Input: [3.55, -1.82, 5.36, 3.87, -0.94]
Output: 5.36, 3.87
Input: [-1.76, -1.33, -2.98, 1.35, -4.49]
Output: 1.35, -1.33
Input: [[-5.30, 4.45, -3.18, -0.52, -1.43, -1.87], [0.13, 3.02, 1.49, 3.00, -1.15, 0.90], [-4.60, 3.14, -2.75, -0.35, -0.42, -1.84]]
Output: 4.45, 3.14
Input: [-3.21, 4.57, -4.94, -3.63, 1.43]
Output: 4.57, 1.43
Input: [5.72, -3.25, -3.58, 1.52, 4.76]
Output: 5.72, 4.76
Input: [-3.33, 5.32, 3.87, -1.89, 4.63, 2.00, 2.27]
Output: 5.32, 4.63
Input: [4.65, 1.97, 0.99, -3.99, -2.77]
Output: 4.65, 1.97
Input: [-0.71, 0.82, -5.68, -0.24, 0.22, 1.37, 1.60]
Output: 1.60, 1.37
Input: [-0.23, 5.02, -1.37, -1.02]
Output: 5.02, -0.23
Input: [[1.08, -1.05, -1.96, 0.52, 3.99], [0.55, -2.11, -2.78, 1.19, 4.73], [3.27, 0.78, 1.37, -2.71, -0.33]]
Output: 4.73, 3.99
---
[ 5.09  0.38  0.84  1.96  0.88 -1.43 -1.00] ans = 1.96, 5.09

[ 0.50  2.43 -0.17  4.53 -1.37] ans = -0.17, 4.53

[[ 2.33 -4.24  4.44  2.26 -3.18  2.76  3.73]
 [ 3.63  0.97  0.75 -4.17 -0.66 -4.42  0.67]
 [ 3.35  1.69  0.78 -3.86  0.04 -4.66  0.49]] ans = -4.17, 4.44

[-1.60  2.28  1.09 -1.26  4.21] ans = 1.09, 4.21

[[-2.64  0.92 -2.77 -4.26 -2.00]
 [-0.71  0.39 -5.00 -2.19  1.47]
 [ 1.96 -2.13 -2.17 -2.44  3.34]] ans = -5.00, 3.34

[ 1.45  2.70 -1.26  1.78 -0.33 -2.97 -4.15] ans = 1.78, 2.70

[ 1.82 -5.31  1.67 -0.42 -0.02] ans = 1.67, 1.82

[-0.02 -0.70  0.98 -5.13  5.39] ans = 0.98, 5.39

[-3.15  4.84  4.55  3.13 -0.97 -2.45 -0.57] ans = 3.13, 4.84
---
[[-0.67 -0.33  1.07 -1.21  0.83  0.71  0.44  0.48 -0.20 -0.40  0.76  0.38
   0.70  0.43 -0.20 -1.05]
 [-0.51  0.56  1.34  0.34 -0.02 -0.42 -0.71 -0.98  0.14 -0.73  0.30  0.62
   0.62  0.35 -0.32  1.26]
 [-0.57  1.79  0.13 -1.00 -0.07 -0.81  2.11 -1.32  1.74  1.51  1.29  1.23
   0.87  1.25 -0.99  0.72]
 [-0.22 -0.08  0.79 -1.51  0.13  0.06  0.29  0.82  0.06 -0.18  0.33  0.37
   1.16 -0.08 -0.51 -1.17]
 [-0.92 -0.48  0.95 -0.57  1.23  0.93  0.26  0.05 -0.17 -0.54  0.81  0.10
   0.16  0.57  0.08 -0.78]
 [ 1.23  0.46  0.27 -0.68  1.40 -0.15  0.19 -1.26 -1.23 -0.29  0.39 -0.07
   0.80  0.16 -0.48  0.15]
 [ 0.02  1.29  0.45 -0.22  0.67  3.68 -0.83  0.12 -1.79 -2.37 -0.61 -0.03
   0.07 -2.68 -0.07  0.72]
 [ 1.41  0.30 -0.34 -1.08  1.13  0.53  0.62 -0.87 -1.51  0.13  0.55 -0.17
   0.38 -0.15  0.07 -0.17]
 [-0.69  2.03 -0.13 -0.63  0.11  4.24  0.10 -0.22 -0.69 -1.73 -0.45  0.08
  -0.06 -2.48  0.55  1.15]] -> -0.33

[[ 3.50 -3.17  3.12 -1.63  1.81  3.68 -3.67  4.35  4.28  3.13  3.00  2.65
  -2.82  3.81  3.74  3.63]
 [ 3.18 -3.90  2.16 -3.65 -0.32  2.10 -4.42  3.74  3.22  0.82  2.02  0.46
  -4.38  2.23  3.78  0.28]
 [-3.41  1.17 -4.26  1.80 -3.55 -3.36  1.54 -3.07 -3.46 -3.81 -2.62 -2.43
   2.49 -3.15 -3.87 -3.32]
 [ 0.08  2.80 -1.73  3.77 -1.92 -1.10  1.69  1.31  0.55 -1.54 -0.51 -1.28
   2.59 -0.14  0.77 -0.33]
 [ 2.13 -2.02  2.30 -2.32  4.12  2.60 -1.71  1.24  2.82  3.56  3.53  3.93
  -1.05  3.49  1.00  4.33]
 [-2.88  3.46 -1.60  3.37 -0.13 -3.06  3.53 -4.59 -3.33 -0.41 -4.03 -1.67
   2.69 -4.13 -3.34 -4.48]
 [-0.08  1.62 -0.10 -0.32 -4.85 -1.74  1.11 -2.67 -2.89 -3.57 -1.36 -2.98
  -0.46 -2.73 -2.15 -3.30]
 [-2.09  2.19 -0.71  2.72 -3.01 -1.40  1.58 -1.70 -1.46 -3.40 -0.84 -1.79
   0.78 -2.27 -0.54 -2.16]
 [ 3.76 -1.84  3.59 -2.15  2.50  3.54 -3.41  3.16  3.78  3.04  3.65  4.26
  -2.23  4.57  4.52  4.59]
 [ 2.15 -2.91  1.88 -3.45 -1.84  1.28 -3.75  4.16  3.63 -0.80  2.44  0.36
  -3.61  2.35  3.88  0.29]
 [-2.61  3.71 -3.04  4.20 -0.73 -2.98  2.91 -2.35 -2.57 -1.55 -2.62 -3.16
   3.90 -2.49 -2.85 -2.36]
 [ 0.47  2.05 -1.03  2.68 -2.17 -0.29 -0.69  1.73  1.14 -3.09 -0.05 -1.65
   2.56  1.01  1.75  0.05]] -> -3.17

[[-1.60  4.39 -3.59  2.16  1.47 -0.18 -4.94 -0.34  0.90  1.04 -1.44 -1.19]
 [ 3.05 -1.52 -0.51 -3.24 -0.13  3.02 -2.46  1.98 -3.95  0.38  4.12 -0.10]
 [ 0.60 -0.81  0.03  5.00  3.47 -1.74  2.08 -0.68  2.12 -0.92 -3.73  0.59]
 [-1.53  2.31 -3.43  0.29  0.11 -0.68 -4.50 -0.07 -3.91  2.54 -3.52 -0.76]
 [-0.88  1.06 -1.85 -0.34 -0.05 -1.28 -3.97 -0.02 -4.77  3.62 -3.51 -0.98]] -> 4.39

[[-0.01 -3.30 -2.75 -0.56 -0.43 -2.32 -0.27 -0.25 -2.21 -0.49  1.30  1.45
   4.70  1.17]
 [ 0.78 -0.58 -0.81 -0.90  3.01 -2.48 -0.37  3.45  2.04 -1.97 -2.74  5.08
   2.24  3.10]
 [ 0.28 -0.35 -0.96 -1.05  3.07 -2.21  0.10  3.28  1.76 -1.45 -2.83  4.86
   2.01  3.31]
 [ 0.57 -3.14 -3.31 -0.46 -2.20 -2.60  0.29  1.09 -2.85  0.00  0.95  1.74
   4.70  1.24]
 [-0.49 -3.69 -2.91 -0.57 -0.68 -2.11 -0.30 -0.56 -2.17 -0.83  1.75  1.02
   5.10  0.68]
 [ 1.11 -3.48 -3.42  0.64 -1.53 -3.92 -0.42  0.57 -1.90 -1.34 -0.64  1.29
   4.92  0.07]
 [ 0.44 -2.81 -0.39 -0.56  3.15 -2.26  0.38  3.49  1.59 -2.14 -2.54  5.17
   0.06  1.21]] -> -3.30

[[-1.36  0.04  1.75  2.39 -0.92  1.70  1.01  1.26 -0.23  0.48 -2.52]
 [-1.45  0.42  1.10  1.62 -0.47  1.56  0.28  0.54  2.23  1.30 -1.39]
 [ 0.89 -1.59  0.40 -0.25 -0.16 -1.37  1.70  0.28 -4.75 -3.56 -1.01]
 [-0.45  2.28  0.55  2.01  0.67  1.71 -0.69  0.19  5.31  4.24  0.38]
 [ 3.45  1.34 -0.84 -1.69  1.70 -1.13 -0.77 -0.32 -0.54  1.36  4.30]
 [-1.37  1.84  1.06  2.73  0.25  2.20  0.16  0.59  5.12  3.49 -0.91]
 [ 3.60  1.55 -1.97 -1.87  1.84 -1.98 -0.82 -0.31 -1.59  0.73  4.12]
 [ 2.46  0.02 -1.12 -2.08  0.30 -1.52 -0.82  0.18 -3.77 -0.65  2.62]
 [ 3.44  1.07 -2.05 -2.08  1.22 -2.04 -0.87  0.09 -2.77  0.28  3.95]] -> 0.04
---
[517  51 238 928 452 280] -> 517, 280
[ 67 787 485 360 521 611] -> 67, 611
[159  79 209  12 136 109] -> 159, 109
[6413 6310 8163 6259 7649 3143 7797] -> 6413, 7797
[3 5 0 4 7] -> 3, 7
[8 5 6 0 8] -> 8, 8
---
-14.507    0.177    1.699   10.760
  9.031    5.089    9.635   19.782
 -2.322   16.690   -3.508   10.469
--> -2.322

  32.679   -92.649  -203.419  -103.285    -0.513   143.169
-194.732  -117.896  -132.321   -85.835  -230.084  -222.274
  27.761   109.594  -135.559  -145.704  -137.099    88.306
--> -135.559

 0.005  -0.075   0.082  -0.004   0.112
 0.103  -0.154  -0.012   0.110   0.123
--> -0.154

 -37.62  -157.15   176.28   -13.69    62.21 --> -157.15

 -77.93  -148.67   -31.58     7.79    99.11 --> -148.67

-1.8  -1.7  -0.6   1.1  -0.3  -0.9  -1.9 --> 1.1

 -94.06   -27.74    35.67   137.85  -131.74   -93.75   -92.43
 -53.80   -43.08    32.41    -8.24   -25.93   -86.45   -92.74
--> -8.24
